In the rows, zero is written as 128.
Group and class of each row:
[141 118 143 146 152 125 135 119 138 129 117  98 116 196 105 144 109 126
 130 136 127 150 169 124 153 118 127 155 137 118 114 139  91 118 142  64
 144 149 135 139 119  71 116  75 117 119 124 134] | Geboz H
[144 116 126 104 101 146 126 125 126 117 110 113 115 102  97 134  82 123
 133 129 125 137 172 124  68 161 116 141 128 131 134 121 132 179 123 136
 132 127 159 130 192 135 113 148  52 119 141 124] | Ganeg F
[124 118 125 121 135 117 154 150 126 138 103 107 134 140 106 119  71 132
 126 125 136 134 129 120  86 114 116 179 120  80 114 125 110 142 155   8
 127 135 148 143 186  90 119 153 109 127 121 137] | Geboz W
[119 128 123  83 117 138 117 136 133 126 160 135 142  42 125 115  70 145
 121 112 140 127 148 113  37 148  98 148 124  96 132 128 130 195 137 115
 126 106 137 117 184 154 130 197  38 140 142 114] | Ganeg L
[107 123 130 110 138 122 120 136 154 124 173 117 131 130 120 111 135 115
 105 104 145 153 166 131 125 117 126 154 127   4 120 136 110 169 142  40
 131 130 144 144 160  84 120 112  29 126 126 110] | Rarem E
[121 128 143 142 130 130 133 128 153 128 159 103 129 160 109 129 128 129
 106 147 130 140 192 128 138 134 123 133 131  49 125 140 116 114  98  92
 143 135 172 134 197  88 114 102  88 122 120  97] | Rarem N
[139 118 129 104 113 159 124 124 128 122 124 138 147 116 129 121  97 132
 133 131 136 135 125 120  93 143 116 137 126 130 137 121 130 155 117 103
 138 123 137 130 142 130 125 168 101 127 137 125] | Ganeg L
[123 135 132 148 114 106 140 144 147 131 161  96 124 132 123 105 121 135
 112 138 130 135 209 141 124 129 121 131 129  43 119 132 111  90 124 112
 127 141 127 136 180 170 117  78  94 132  96 128] | Geboz W
[136 129 136 138 127 129 127 136 138 127  99 106 143 167 106 131  84 127
 128 138 133 130 127 123 125 127 125 153 139 125 125 118 112  95 119  59
 141 136 133 129 142 107 118 121 171  82 123 122] | Geboz A
[121 140 120 126 126 108 127 130 118 142 125 107 144 136 116 115  83 133
 114 120 137 112 159 128 112 105 120 120 133 104 119 153  99  94 134  72
 136 130 130 128 158 140 133 159 138 129 106 115] | Geboz W
[103 145 125 140 129  89 137 145 155 150 154 101 116  86 141 104 150 151
 102 134 142 129 210 148  97 132 119 145 120  41 132 135 127  80 136 187
 112 136 116 135 177 183 121 116  80 136 111 114] | Geboz A
[145 111 127 105 106 152 121 124 116 123 103 100 133 132  92 128  83 132
 133 125 123 134 159 106  72 163 111 135 131 132 133 120 130 171 122 121
 142 125 142 121 171 126 121 119 108 147 120 131] | Ganeg F
[131 128 133 152 119 129 139 131 149 121 139 126 134 181 118 127 142 120
 123 145 132 134 148 124 168 152 138 104 136 135 124 135 131  92  96 134
 147 123 140 126 136 121 120  74 126 123 125 126] | Rarem R
[130 131 127 111 114 131 125 135 140 115 111 118 119  88  98 126 100 145
 124 137 126 139 162 128  93 164 109 134 129 121 125 132 137 182 113 138
 127 136 147 140 192 100 120 127  72 129 139 126] | Ganeg F
[118 138 136 133 122 114 133 129 137 134 126 121 127 140 131 119  98 125
 118 130 137 131 135 136 123  83 109 150 129  91 119 127 103  97 149  23
 116 121 131 132 165 116 125 142 150 123 116 130] | Geboz H
[114 117 123 151 135 131 131 147 158 119 130 115 115 132 106 140 149 140
 113 150 131 146 157 117 147 151 127 144 130  70 140 129 127 164 107 104
 126 154 142 142 164  45 113  85 117 112 131 138] | Rarem E
[116 128 131 121 123 141 124 136 130 124 151 127 119  79 107 138 112 141
 127 119 129 137 156 119  72 167 106 123 129 162 132 136 139 170 119 209
 131 122 138 133 182 140 127 134  65 128 131 125] | Ganeg D
[129 137 135 128 139 121 126 127 118 133 142 114 157 155 121 131  76 110
 128 120 134 128 166 123 106  96 116 163 130  75 112 136 103 107 144  29
 127 128 121 145 152 111 133 137  55 131 113 123] | Geboz A
[123 126 138 116 137 135 124 125 135 122 181 134 151 140 114 119  87 130
 120 128 136 137 156 127 108 122 118 134 127  76 131 136 110 158 143  80
 136 117 136 130 147 114 131 143  47 131 132 123] | Rarem E
